Here is a tiny trained network, its code and every weight. The questions are about switching its units off for an input and a class, where a switched-off unit gives its printed mean instead of its output.

import numpy as np


def w(rows, s, z=0):
    codes = np.array(rows[::2]) - 128.0
    scale = np.full(codes.shape[1], s)
    scale[-1] = z or s
    return codes * scale


def f(y):
    return y / 2 * (1 + np.tanh(0.7978845608 * (y + 0.044715 * y**3)))


def log_softmax(a):
    a = a - a.max(-1, keepdims=True)
    return a - np.log(np.exp(a).sum(-1, keepdims=True))


def net(x, mask):
    res = np.array(x, float).reshape(1, 6) / 4 @ E
    y = f(res @ A[0][:, :-1].T + A[0][:, -1])
    res = res + np.where(mask, y, B[0][:, -1]) @ B[0][:, :-1]
    return log_softmax(res[-1] @ U[:, :-1].T + U[:, -1])


A, B = {}, {}
E = w([
[166,127,168,190,13,152,92,212],'x0',
[214,89,194,80,123,168,103,39],'x1',
[123,117,190,83,205,132,26,203],'x2',
[215,236,149,149,198,186,183,181],'x3',
[255,59,54,154,136,37,87,201],'x4',
[132,229,114,127,104,90,31,60],'x5',
],0.008)
A[0] = w([
[90,76,125,136,91,98,94,84,76],'n0',
[215,215,155,131,165,160,172,161,70],'n1',
[163,86,123,98,208,135,131,27,123],'n2',
[215,96,15,170,185,70,88,148,114],'n3',
[201,89,91,102,132,100,130,143,95],'n4',
[92,83,146,134,46,127,84,143,93],'n5',
[56,63,86,107,117,98,89,92,97],'n6',
[142,155,165,120,134,117,154,116,49],'n7',
[150,160,178,141,20,174,99,189,126],'n8',
[226,53,211,105,103,187,90,48,93],'n9',
[154,219,111,124,102,127,52,85,123],'n10',
[81,205,77,140,129,105,133,206,115],'n11',
[90,122,117,128,229,59,139,91,82],'n12',
[111,110,167,111,182,117,59,164,63],'n13',
[138,153,59,130,67,127,200,100,158],'n14',
[79,144,200,142,127,165,149,102,82],'n15',
[36,122,64,139,115,90,103,171,117],'n16',
[123,221,106,119,133,74,62,104,95],'n17',
[111,108,144,132,162,145,72,147,67],'n18',
[20,182,143,147,123,158,135,148,131],'n19',
[112,192,94,160,123,111,83,119,117],'n20',
[115,100,159,99,158,159,63,159,210],'n21',
[92,159,143,141,113,196,126,97,82],'n22',
[78,150,48,110,201,99,138,120,125],'n23',
[66,148,165,129,223,112,46,215,109],'n24',
[90,85,151,138,126,105,84,107,96],'n25',
[80,149,131,95,120,192,125,118,81],'n26',
[153,153,147,161,83,128,108,165,107],'n27',
[133,157,86,117,182,144,146,122,71],'n28',
[168,87,92,136,124,102,111,128,67],'n29',
[130,25,164,126,166,195,233,194,116],'n30',
[146,122,94,162,144,138,80,126,61],'n31',
[91,56,129,125,120,121,122,108,142],'n32',
[171,145,108,147,79,95,186,91,107],'n33',
[153,209,96,134,108,100,72,104,77],'n34',
[73,119,97,132,145,117,159,197,93],'n35',
[178,246,109,162,179,169,167,170,99],'n36',
[158,140,58,143,146,49,114,176,119],'n37',
[127,147,46,159,87,119,195,79,69],'n38',
[64,135,182,145,144,164,149,101,125],'n39',
[125,135,129,119,110,119,148,129,254],'n40',
[62,154,155,121,129,146,131,127,85],'n41',
[144,135,160,141,73,136,134,166,61],'n42',
],0.011,0.0061)
B[0] = w([
[168,92,112,104,161,101,121,85,178],'n0',
[195,87,91,92,182,89,127,52,212],'n1',
[159,158,64,191,120,157,145,181,222],'n2',
[92,180,126,23,106,113,117,183,252],'n3',
[98,140,152,92,132,126,180,148,194],'n4',
[174,108,72,123,197,142,139,130,173],'n5',
[176,91,88,97,179,96,91,90,199],'n6',
[140,107,129,144,126,117,197,118,130],'n7',
[157,130,26,165,150,202,148,215,198],'n8',
[153,227,150,198,55,50,187,88,229],'n9',
[43,104,149,156,156,83,81,139,193],'n10',
[167,189,130,201,110,70,178,92,180],'n11',
[166,121,65,167,160,186,191,192,187],'n12',
[140,76,175,140,100,200,194,75,171],'n13',
[117,109,174,119,70,205,45,96,200],'n14',
[117,136,138,79,123,114,184,150,173],'n15',
[173,165,117,165,109,64,168,67,181],'n16',
[61,96,165,157,163,114,115,146,185],'n17',
[153,82,166,152,126,166,196,105,146],'n18',
[115,186,126,60,93,108,125,175,192],'n19',
[86,125,153,170,147,101,127,126,162],'n20',
[110,118,134,102,68,171,30,109,194],'n21',
[118,132,144,94,122,123,189,158,166],'n22',
[148,146,65,187,131,162,120,184,191],'n23',
[134,86,182,126,53,211,98,86,205],'n24',
[150,103,123,109,148,119,135,87,161],'n25',
[127,135,150,87,138,131,175,149,162],'n26',
[143,133,84,145,141,150,147,161,163],'n27',
[159,92,93,155,146,128,178,128,154],'n28',
[115,126,147,102,159,140,212,129,167],'n29',
[6,86,168,186,184,80,83,137,230],'n30',
[127,111,157,137,141,133,199,134,137],'n31',
[138,112,120,110,171,102,85,95,176],'n32',
[124,95,174,118,82,186,116,113,176],'n33',
[68,96,167,175,162,109,155,128,171],'n34',
[118,170,168,213,127,75,166,103,164],'n35',
[190,88,80,82,148,88,83,52,220],'n36',
[116,172,139,70,108,121,163,159,204],'n37',
[155,56,204,157,84,211,188,82,187],'n38',
[113,144,135,68,120,112,133,171,183],'n39',
[109,153,110,93,105,132,15,141,175],'n40',
[123,146,144,94,130,123,179,141,160],'n41',
[142,113,97,168,157,176,189,143,148],'n42',
],0.024,0.013)
U = w([
[87,142,143,28,123,128,173,163,76],'0',
[152,75,98,79,175,106,126,78,114],'1',
[112,84,171,119,74,208,130,101,97],'2',
[133,189,134,174,91,90,154,106,213],'3',
[25,76,151,154,186,112,123,150,111],'4',
[129,119,64,151,150,187,150,186,204],'5',
[102,180,119,103,98,148,9,161,252],'6',
[145,156,176,122,174,149,90,151,31],'7',
],0.013,0.0032)

Each question gives the input, the list of numbers given to net, and the class t.
The units are the neurons (one row each of A and B). Each row of codes is followed by its name. A weight is (code - 128) times the scale printed after its matrix; where a second scale follows, it is the last column's (A, B and U).
mask holds one flag per neuron, in row order. A switched-off neuron (its flag False) gives its mean, the last column of its row in B, instead of its output. The means were averaged over made-up inputs and are rounded, as every weight is.
A unit's drop is (log p(t) with every unit on - log p(t) with that unit switched off) / (log p(t) with every unit on - log p(t) with every unit switched off).
The circuit of an input: a set's keep is (log p(t) with only the set's units on - log p(t) with every unit switched off) / (log p(t) with every unit on - log p(t) with every unit switched off). Starting from the 12 units with the biggest drops (on a tie, the unit counted first), units are removed one at a time, each time the one whose removal leaves the highest keep (on an exact tie, the one counted first), for as long as the keep stays at least 0.8.
units of the circuit, in order: the units of the circuit, biggest drop first
top k neurons: the k neurons with the biggest drops, biggest first
drop when u is switched off: that unit's drop, to one decimal
input [-8,-6,1,-4,1,3], class 5: units of the circuit, in order => [n12]
input [-5,-2,0,3,7,7], class 0: top 2 neurons => [n3; n37]
input [4,-8,0,-7,3,-4], class 3: top 4 neurons => [n35; n16; n11; n36]
input [-8,5,-8,6,3,6], class 2: top 2 neurons => [n38; n14]
input [4,-5,-5,4,5,-3], class 0: top 2 neurons => [n3; n9]
input [1,8,-1,-8,-2,-7], class 1: top 4 neurons => [n6; n32; n0; n5]
input [-6,-7,4,-3,1,-8], class 4: top 3 neurons => [n30; n9; n2]
input [-8,-6,2,4,8,-6], class 0: top 4 neurons => [n3; n37; n8; n4]
input [8,7,-5,5,-4,-6], class 5: top 4 neurons => [n8; n42; n11; n16]
input [-6,7,8,-3,7,1], class 2: top 3 neurons => [n13; n24; n21]
input [-4,-6,-2,-6,6,5], class 0: top 3 neurons => [n3; n37; n9]
input [8,-7,0,-3,-4,8], class 4: top 4 neurons => [n10; n17; n9; n34]
input [-5,6,-8,4,6,8], class 2: top 3 neurons => [n38; n33; n30]
input [-6,0,-4,5,1,0], class 5: top 2 neurons => [n23; n2]
input [-2,1,2,5,0,6], class 4: units of the circuit, in order => [n10]
input [-1,0,-7,-2,6,6], class 2: top 3 neurons => [n38; n14; n33]
input [-6,-7,-2,8,-5,0], class 1: drop when n36 is switched off => 2.9
input [-6,7,-4,-3,2,-2], class 3: drop when n34 is switched off => 0.0
input [4,0,-4,3,6,8], class 4: drop when n10 is switched off => 0.3
input [-5,-2,8,8,-4,-8], class 1: drop when n1 is switched off => 2.9
input [8,6,4,-1,-8,-3], class 0: units of the circuit, in order => [n15]
